Facts:
plarodrok(biklil, tibel); plarodrok(biklil, buzor); plarodrok(biklil, tropla); plarodrok(braskem, treku); plarodrok(braskem, skidak); plarodrok(braskem, statru)
plarodrok(braskem, firil); plarodrok(brepluk, fadun); plarodrok(briber, zigeno); plarodrok(briber, flemu); plarodrok(daso, vaflas); plarodrok(daso, kidrer)
plarodrok(daso, trevu); plarodrok(daso, trudim); plarodrok(dipla, vadra); plarodrok(dipla, noski); plarodrok(dipla, vudur); plarodrok(dipla, gretas)
plarodrok(dipla, vevadrim); plarodrok(dodil, kogim); plarodrok(dodil, droskon); plarodrok(dodil, troton); plarodrok(drazil, kogim); plarodrok(drazil, flegi)
plarodrok(drazil, nabran); plarodrok(drazil, gretren); plarodrok(drazil, tolum); plarodrok(drazil, kegrol); plarodrok(drazil, gudar); plarodrok(dridrum, guklumok)
plarodrok(dridrum, sasku); plarodrok(dridrum, farir); plarodrok(drodak, dodrar); plarodrok(drodak, fluroge); plarodrok(drodrir, plugra); plarodrok(drodrir, flema)
plarodrok(drodrir, gretas); plarodrok(drufikim, fluroge); plarodrok(drufikim, kigridin); plarodrok(fabren, pirizo); plarodrok(fabren, dese); plarodrok(fabren, zofli)
plarodrok(fabren, kibrek); plarodrok(fadrik, firil); plarodrok(fepor, drumoru); plarodrok(flibi, dreplor); plarodrok(flibi, brotrar); plarodrok(flibi, flusur)
plarodrok(flibi, vevadrim); plarodrok(florim, temil); plarodrok(florim, guklumok); plarodrok(foril, fira); plarodrok(foril, pafestis); plarodrok(foril, nabran)
plarodrok(fugim, flema); plarodrok(fugim, tolum); plarodrok(fugim, lupanok); plarodrok(gobru, treku); plarodrok(gobru, vaflas); plarodrok(gofo, vakles)
plarodrok(gofo, flema); plarodrok(groflor, zofli); plarodrok(groflor, troton); plarodrok(gruskom, foruk); plarodrok(gruskom, tristi); plarodrok(gruskom, kaskil)
plarodrok(gruvos, treku); plarodrok(gruvos, brigru); plarodrok(gruvos, pafestis); plarodrok(gruvos, pidru); plarodrok(gupler, gumer); plarodrok(gupler, kegrol)
plarodrok(gupler, firil); plarodrok(kliplizur, treku); plarodrok(kliplizur, distoven); plarodrok(kliplizur, tibo); plarodrok(kliplizur, lupanok); plarodrok(kliplizur, sesta)
plarodrok(kliplizur, fedrem); plarodrok(kliplizur, fivo); plarodrok(konak, fira); plarodrok(librik, plitro); plarodrok(librik, nukul); plarodrok(mene, skidak)
plarodrok(mene, bifa); plarodrok(mene, brotrar); plarodrok(mene, fivo); plarodrok(mitur, klovol); plarodrok(mitur, plinel); plarodrok(mitur, fluroge)
plarodrok(mitur, mibitron); plarodrok(muketem, distoven); plarodrok(nabo, fadun); plarodrok(naklu, fivo); plarodrok(naklu, litrapla); plarodrok(nazul, statru)
plarodrok(nazul, temil); plarodrok(nebo, plitro); plarodrok(nebris, dridu); plarodrok(nebris, troklal); plarodrok(nebris, vabok); plarodrok(pigelu, piter)
plarodrok(pigelu, tropla); plarodrok(plikla, kidos); plarodrok(plubis, guklumok); plarodrok(plubis, sozok); plarodrok(plubis, skase); plarodrok(pokun, flema)
plarodrok(pokun, tibo); plarodrok(pokun, nabran); plarodrok(pokun, trivezil); plarodrok(pufin, tritrik); plarodrok(riflo, todrotrin); plarodrok(riflo, noski)
plarodrok(riflo, statru); plarodrok(riflo, droskon); plarodrok(samus, vaflas); plarodrok(samus, klemur); plarodrok(seflum, drumoru); plarodrok(skagi, flemu)
plarodrok(skagi, firil); plarodrok(skidrala, sasku); plarodrok(skidrala, tidol); plarodrok(skupi, vidrer); plarodrok(skupi, brotrar); plarodrok(skupi, litrapla)
plarodrok(sofor, vabok); plarodrok(solu, vadra); plarodrok(solu, bifa); plarodrok(sotado, memim); plarodrok(sotado, pobrok); plarodrok(stezus, romol)
plarodrok(stezus, skase); plarodrok(tamun, klovol); plarodrok(tamun, dridu); plarodrok(tamun, kigridin); plarodrok(tamun, tropla); plarodrok(trestemu, tromum)
plarodrok(trestemu, givek); plarodrok(trestemu, sutruklin); plarodrok(trestemu, trivezil); plarodrok(triplek, pafestis); plarodrok(triplek, tritrik); plarodrok(triplek, drebe)
plarodrok(veplu, vidrer); plarodrok(veplu, trebo); plarodrok(veplu, grenol); plarodrok(vigen, temil); plarodrok(vigen, kidos); plarodrok(vigen, vonetrik)
plarodrok(vomopu, tromum); plarodrok(vomopu, tropla); plarodrok(vure, pumin); plarodrok(ziskir, drumoru); plarodrok(ziskir, pumin); plarodrok(ziskir, rofin)
plarodrok(ziskir, firil); sumir(biklil, vakles); sumir(braskem, bebrim); sumir(brepluk, fadun); sumir(brevoflis, zigeno); sumir(briber, fedrem)
sumir(brigru, skidrala); sumir(brotrar, fadun); sumir(buzor, vaflas); sumir(dese, klepluples); sumir(dipla, gretren); sumir(distoven, radro)
sumir(dodrar, pufin); sumir(drazil, veplu); sumir(drebe, skiflorul); sumir(dreplor, gaston); sumir(dridrum, bebrim); sumir(dridu, gruvos)
sumir(drikotra, skiflorul); sumir(drimum, bebrim); sumir(drodak, fadrik); sumir(drodrir, trolun); sumir(drorifan, pokun); sumir(droskon, skiflorul)
sumir(drufikim, fadrik); sumir(drumoru, vevadrim); sumir(fabren, trolun); sumir(farir, skiflorul); sumir(fetogon, firil); sumir(fivo, vevadrim)
sumir(flegi, vaflas); sumir(flema, firil); sumir(flevak, daso); sumir(flibi, samus); sumir(florim, radro); sumir(fluroge, vonetrik)
sumir(flusur, tedi); sumir(foril, vonetrik); sumir(fugim, kigridin); sumir(getran, gofo); sumir(givek, veplu); sumir(gobru, neflel)
sumir(grenol, fira); sumir(gretas, skidrala); sumir(groflor, skidrala); sumir(gruskom, plitro); sumir(gudar, klepluples); sumir(guklumok, plinel)
sumir(gumer, vevadrim); sumir(gupler, tibel); sumir(kaskil, samus); sumir(kastik, vakles); sumir(kegrol, klepluples); sumir(kibrek, trolun)
sumir(kidos, trolun); sumir(klemur, neflel); sumir(kliplizur, plitro); sumir(klobok, klepluples); sumir(klovol, gaston); sumir(konak, klegu)
sumir(librik, skiflorul); sumir(litok, gretren); sumir(litrapla, fadun); sumir(luflel, fedrem); sumir(memim, vevadrim); sumir(mene, tibel)
sumir(mibitron, veplu); sumir(mitur, lupanok); sumir(muketem, vevadrim); sumir(nabran, fedrem); sumir(naklu, bifa); sumir(natram, riflo)
sumir(nazul, temil); sumir(nebo, kogim); sumir(nebris, zigeno); sumir(noski, kidrer); sumir(nukul, kidrer); sumir(nulostos, vidrer)
sumir(pafestis, skeda); sumir(pidru, fadun); sumir(pigelu, plitro); sumir(pirizo, firil); sumir(piter, radro); sumir(plugra, plikla)
sumir(plustek, gofo); sumir(pobrok, plikla); sumir(pumin, pufin); sumir(razum, daso); sumir(robre, firil); sumir(romol, plikla)
sumir(seflum, fepor); sumir(sesta, sutruklin); sumir(sezik, plitro); sumir(skagi, fadun); sumir(skase, radro); sumir(skidak, skidrala)
sumir(skupi, veplu); sumir(sofor, fadrik); sumir(solu, vuflek); sumir(soviklek, bebrim); sumir(sozok, diskil); sumir(statru, lupanok)
sumir(stedrobras, diskil); sumir(stezus, plikla); sumir(stugrim, zigeno); sumir(stukiplol, lupanok); sumir(tamun, vuflek); sumir(tibo, foruk)
sumir(tidol, gaston); sumir(todrotrin, daso); sumir(tolum, flemu); sumir(trebo, pokun); sumir(treku, vidrer); sumir(trestemu, plikla)
sumir(trevu, neflel); sumir(triplek, neflel); sumir(tristi, radro); sumir(tritrik, dodil); sumir(trivezil, klepluples); sumir(troklal, kogim)
sumir(tromum, fira); sumir(tropla, daso); sumir(troton, firil); sumir(trudim, vonetrik); sumir(vabok, trolun); sumir(vadra, rofin)
sumir(vatul, bebrim); sumir(vigen, veplu); sumir(vimum, sasku); sumir(vomopu, fedrem); sumir(vosuklu, radro); sumir(vudur, plubis)
sumir(vure, vuflek); sumir(ziskir, klegu); sumir(zofli, plitro)

Known rows:
samus: [ -3   2   6  -2   8   3  -3   2  14  -8   0   7  -3  -6  -1   7   9 -15
   3  -6  -6  -1  -4  13 -13  -1  -9  12  16  -7   5]
kegrol: [ -1   8   1   1  12   3 -15  -3  -1   0 -12   1   1 -11  -8  -4  -9   7
  10   8   6  14 -11  -1   9   7 -12   3  -7  -6   1]
memim: [ -8   2 -10   1   3   4  -8   2   8  -4   8   8 -10  -4   4  -1 -12   8
   8  -1   0  19  -8  -1  11  13  -8   9   2   2   7]
vadra: [-4  4 -2 -3  3  5 -7  0  3 -5  4  4 -1 -1  2 -1 -7  2  3  2 -5 10 -5 -4
  1 14 -6  8 -1 -2  6]
klegu: [ 3  3 -3  6  3  5 -4 -1  4  4  2  0 -3 -2 -5  0 -5  0  5  0 -7  2  1  1
 -1  9 -9  9  4 -1 15]
drikotra: [ -5   4  -5  -6  -1   6  -3  -3   4  -3  11   6  -5   0  -2  -2  -5   4
   5   0  -6   6  -5 -10  10  15  -8   8  -1   0   4]
nukul: [-4  3 -1 -2  2  6 -7  0  2 -4  4  3  0 -1  1 -2 -7  3  3  2 -3  9 -5 -5
  3 15 -6  8 -3  1  6]
vimum: [-3  3 -2 -2  2  6 -7  1  2 -2  3  2  0 -2  0 -2 -7  3  4  2 -4  9 -6 -5
  4 14 -5  6 -2  0  6]
gretren: [ 4  3 -4  7  2  5 -2 -2  4  3  2  1 -3 -2 -6 -1 -5  2  6  2 -8  3  1  0
  0 10 -8  8  6 -3 14]
plitro: [  6   2  -7  -5   6  -2   4  -6   1 -10 -12  -3 -10   8   3  -1   2   1
  -1  -4  -6   1   4  -1   3  12  -8  15  14   3  22]
gumer: [ -7   3  -9   0   1   3 -11   2   8   2   4   8  -8  -3  -2  -2  -9  10
  10  -1   2  17 -18  -2  15  15 -11   7   1   2   7]
skiflorul: [  1   3  -6   2   1   7   0  -6   6   3  11   5  -8   0  -7   0  -4   1
   7  -3  -9  -1   2  -5   5  10 -13  11   6  -3  13]
nebris: [-14   0   6  -1   1   1   0   3   7 -12   2   0  -4  -6  -1   4   8  -9
   1   2   7   1  -4   2   2  10   2   4  -2   4  -7]
tidol: [-3  4 -1 -2  2  8 -7 -1  2 -4  4  3 -1 -2  1 -1 -7  5  3  2 -4  9 -4 -5
  4 15 -5  6 -3  4  5]
brigru: [ -4   5  -2  -6   2   5 -10   1   3  -3   2   5  -1  -1   1  -2  -8   2
   3   2  -7  11  -8  -4   2  13  -6   8  -1  -3   7]
vudur: [-3  4 -2 -2  2  6 -7  1  2 -3  3  3 -1 -1  0 -2 -7  4  4  2 -4 10 -5 -5
  4 15 -6  7 -2  0  6]
dodil: [ 1  1  5  9  5  5  4 -2 10 -7  0  1 -3 -6 -6  6 15 -5  4 -3  0 -4  1  7
 -3  6 -5  6 12  2  0]
tritrik: [-4  3 -2 -4  2  4 -6  2  3 -7  3  4 -1 -2  3 -1 -6  1  3  2 -7 11 -5 -3
  0 12 -4  8  1 -5  6]
droskon: [ -4   5  -4  -6   0   8  -4  -5   5  -4  10   7  -5   0  -1  -1  -5   5
   5  -1  -5   6  -5 -10  11  16  -8   8  -1   2   3]
biklil: [-22   1   5   1  -7  -6   0   7   8  -3   3  -7  -9  -6  -4   7   2 -17
  -1   9  11  -2  -1   2   5   9  10   2 -13   4  -5]

Rows:
No name comes twice in this set of rows, the named rows included.
[  3  10   6  -6   4  15 -15  -4   7   3  -1  10   2  -1  -2   3  -2   7
   7  -2  -3   8  -9  -3  10  13  -7   5  -4  14   4] : statru
[ 5  2 13 11  9 17  3 -5 10 -7  3  3 -4 -8 -2 11 14  0  3 -5  2 -7 12  6
  3  5 -1  3  7 21 -2] : plubis
[-24   1   4   2  -9  -8   2   8   8  -3   2  -9 -10  -7  -5   8   2 -18
  -2  11  11  -2   0   2   6   9  12   0 -16   3  -5] : vomopu
[ -6   1   5   0   2   2   2   3   8 -14  -1   3  -2  -7   0   3  15  -4
   2   1  -1   6  -6   1   1  10   2   2   8  -4  -9] : konak
[ -1   7  -1   5  12   2  -7   0  -3  -5  -8  -2  -3 -14  -3  -2 -10   7
   7  10   1  18  -1  -3   8   6  -4   2  -7 -11  -1] : trivezil
[-10   3 -10  -9   6   3 -11   4  12  -8   8  14  -9  -4   9   1 -14   0
   5  -5  -7  22 -12   5   1   7 -12  16   9  -8   9] : fivo
[-25   1   4   1  -8  -7   1   8   7  -4   4 -10  -9  -7  -3   8   1 -19
  -3  10  13  -2   0   2   5   8  10   2 -16   4  -5] : tamun
[-13 -36   9  -1  33  13   1  29  -7 -20  -7   2   8 -14   8   1  12 -10
   2  -7  -4  -7   4 -12  -6   7  -2  -3  22  17  -3] : seflum
[ 5  7  9  2  7 25 -7 -6  3 -3  6  6 -1 -5  5  7 -5 13  3 -2 -2  5 11 -5
 15 14  0  3 -9 29  1] : guklumok
[  2  -1  12   0   4   2 -16   1  12  15 -22   6   8  -1 -32  -1  31  -6
  18  -5  12 -12 -41   7   6  10 -21  -2  15   6   0] : fadrik
[ -3   5  -4  -5   2  11  -4  -5   4  -3  11   7  -4   0   0   0  -6   6
   4  -1  -5   5   0 -11  13  16  -8   7  -3   7   4] : farir
[ -9  -8   8  -2  10   6  -3   9   4 -11  -4   3   3  -6  -2   1  14  -6
   4  -2   4   0  -9  -2   1  11  -3   1   8   7  -6] : vure
[  1   4   5  -1   6   2  -3   3  14  -6  -4   8  -2  -6  -4   7  14 -13
   5  -4  -9   1  -7  12 -12   0  -8  10  19 -12   4] : gruvos
[  2   5  -4   3  -3   1   1   2   2  -6   0   1  -2  -4  -3  -2   3   8
   5   7 -10  13  -5  -9   7  16   3   1   4 -12   1] : nabran

Now the same things, written a new way:
Known rows:
fabren: [  3  -5 -10  -2  -3  -2  -3  -5  -4   1  -3  -4 -10 -11  -9  -9  -2  -6
   0 -10   6  -2  -1  -3   3  -3  -5   6   2  -2  -7  -9]
klegu: [ 4  4  7 -1  1  2  3  4  0  2  2  5  1  0  0 -1  5 -2  1  8  0  0  3  4
 -2  2  0 -1 -4  4  1  2]
plustek: [-5  2  2 -3  3  2 -1  1  3  0  2 -1  2  5 -1  4  0 -2  0  1 -2 -1  1  0
  0 -4  1 -4  1 -1  3  3]
litrapla: [-3 -1  2 -2  4  0  1 -1  5  2  0  0  3  7 -1  3 -2  2  2 -1  2 -5  0  3
  0 -4 -2 -9  3  2  0  2]
luflel: [-5  2  2 -3  3  2 -1  0  3  0  2 -1  2  4 -1  4  0 -2  0  1 -2 -1  0  1
  0 -4  1 -4  1 -1  3  3]
kaskil: [-4  2  2 -3  3  2 -1  0  3  0  2 -1  2  4 -1  4 -1 -2  0  1 -2 -1  0  0
  0 -4  1 -4  1 -2  3  3]
radro: [ 1 10  7  2 -1  2  4  2 -1  5  3  6  2 -3  5  8  4  0  1 12  3  3  7  3
  2 -4 -2  4  0  8  4 -4]
klemur: [-4  1  2 -3  4  2  0  0  4  1  1 -1  3  6  0  5  0  0  1  0  0 -3  1  2
  0 -4  0 -7  1  0  2  3]
sofor: [ 2 -7 -8  5 -5 -5 -1 -4 -2 -2 -4 -5 -3 -4 -3 -5 -2  4 -2 -8  0  1 -2 -4
  2  4 -1  5  2 -2 -7 -4]
foril: [  3  -4  -7   3  -5  -6  -1   3  -4  -1  -2  -3  -5  -2   8  -9  -4   1
  -1 -11   1   2  -5  -2   6   8  -4   4   5  -2  -5  -7]
vonetrik: [ 3  4  6 -2  2  3  2  3 -2  2  0  5 -1 -2 -1 -1  3 -3  2  9 -2 -1  4  3
 -5  2  3 -2 -4  4  4  0]
plinel: [ 4  3  7 -1  0  2  2  4  1  2  3  5  2  0 -1  0  6 -2  1  9  0 -1  3  4
 -3  1  1 -1 -4  4 -1  2]
sesta: [-4  2  2 -3  3  2 -1  1  3  1  2  0  2  5  1  4 -1 -1  1  1 -1 -2  0  1
  1 -4  0 -5  2  0  3  2]
kidrer: [ 4  3  7 -1  1  2  3  3  1  3  2  6  1  1  1  0  5 -1  2  7  1 -2  2  5
 -2  2  0 -3 -4  6  0  1]
grenol: [-4  2  2 -3  3  2  0  0  3  0  2  0  2  5 -2  4  0 -1  0  1 -2 -2  0  1
  0 -4  0 -5  1 -1  3  2]
flemu: [ 6  6  5 -1  0  4  0 -1 -2  1 -1  3  3 -2  5 -1  6 -1  2 10  3  4  1  2
 -1 -1  0  4 -9  3  4  5]
stedrobras: [-4  2  2 -3  3  2 -1  1  2  0  2  0  2  4 -1  4  0 -2  0  1 -1 -1  1  1
  0 -4  1 -4  1 -2  3  3]
groflor: [ 2 -6 -8  5 -4 -5  0 -4 -3 -2 -5 -4 -4 -5 -2 -6 -4  4 -1 -8  0  1 -3 -4
  1  4 -2  5  2 -3 -5 -4]
drufikim: [ 1 -9 -8  5 -5 -4 -2 -4  0 -3 -1 -8 -1 -4 -6 -3  2  5 -3 -6 -2  0 -1 -4
  2  4  0  7  1 -2 -9 -3]
bebrim: [ 4  0  8 -1  1  6  5  5  0 -2  7  1  1  2 -2 -2  4  0  3 11  4 -1  3  6
 -6  2 -2  1 -3  4  3  0]

Rows:
No name comes twice in this set of rows, the named rows included.
[ 10  -4  -5   6  -6  -4   1  -2  -8   0  -7   1  -6 -10   2 -10   0   5
   2  -1   2   1   1  -1  -3  10  -1   8  -3   4  -4  -6] : riflo
[ -6  -4   6   8  -2   2   2  -5   6  -4  23  19  -8 -12  -7  24 -14  -4
 -10  -3  19  -1  -9  10 -11 -12   5   1   6 -14  -2   4] : drumoru
[  6  -1   6  -1   3   0   3   1   3   6  -1   6   3   4   7  -1   4   5
   6   4   7  -7   3   8  -1   4  -3 -10  -2  11  -2   0] : vaflas
[ -3   3  -1 -10   4   5  -3  -1   2   4   3  -1  -5  -2  -9   1   1 -12
   1  -2   3  -4   2   1   2 -10  -3  -3   0  -1   1  -2] : kibrek
[  3   2  -8  -5  -6  -2  -4   7  -8   0   2  -3 -14 -10   3 -13  -3 -15
  -3 -13   2   3  -4  -3   9   3  -7   9   4  -6  -3 -12] : drodrir
[  3  -6  -7   4  -4  -6   0  -1  -2  -1  -4  -3  -3  -2   4  -7  -4   4
   0 -10   3  -1  -3  -2   3   6  -4   3   4   0  -6  -6] : triplek
[  6  -4 -11   5  -5  -1  -6 -11  -6  -5  -9  -7   0  -9   8  -3  -2   6
   1  -6   9   9  -7  -6   2  -1  -2  12  -4  -4   1   1] : gupler
[ 3  1  7 -1 -1  3  1  4  3  2  6  2  3  0 -3  2 11 -1  0  9 -3 -1  4  4
 -2  2  2  1 -5  4 -4  3] : kigridin
[  6  -4 -12   6  -5  -1  -7 -13  -6  -6 -10  -8   0  -9   9  -3  -1   7
   2  -5  10  10  -8  -6   2  -2  -2  13  -6  -5   2   3] : skagi
[  0  -8 -13   4  -1  -2  -4  -8 -10  -3 -11  -6  -8  -9  -1  -4  -6   6
   3  -6  -5  -1   2  -7  -7   6   4   5   0  -2   5  -7] : nazul
[  5 -10 -10   4  -2  -7  -2  -6  -1   1  -8  -5  -1   0   9  -6  -4  12
   4 -12   8  -5  -3   0   3   6  -5  -3   4   5  -6  -6] : gobru
[  9  -5  -3   7  -6  -5   2  -1  -7  -1  -5   2  -6 -11  -2 -10   0   3
   0  -1   1   1   1  -1  -4  10   0   8  -3   3  -6  -6] : skidrala
[  5   5   4  -7   1   5   0   2  -1   6   4   5  -5  -6  -6  -3   6 -11
   2   6   5  -3   4   5  -1  -4  -3   0  -5   4  -1  -3] : trolun
[  6 -12 -12   5  -2   2  -3 -11  -6  -7  -8 -12  -1  -3   9  -6  -4  14
   7  -4  15   3  -5  -2  -3   2  -4   8  -2   1   4  -4] : braskem
[ -5  -1 -13   7  -3  -2  -2  -8 -13   0  -9  -4 -10 -14  -1   5  -9   6
   2  -1  -6   2   9  -9  -5   0   4  10   6   1   9 -15] : florim

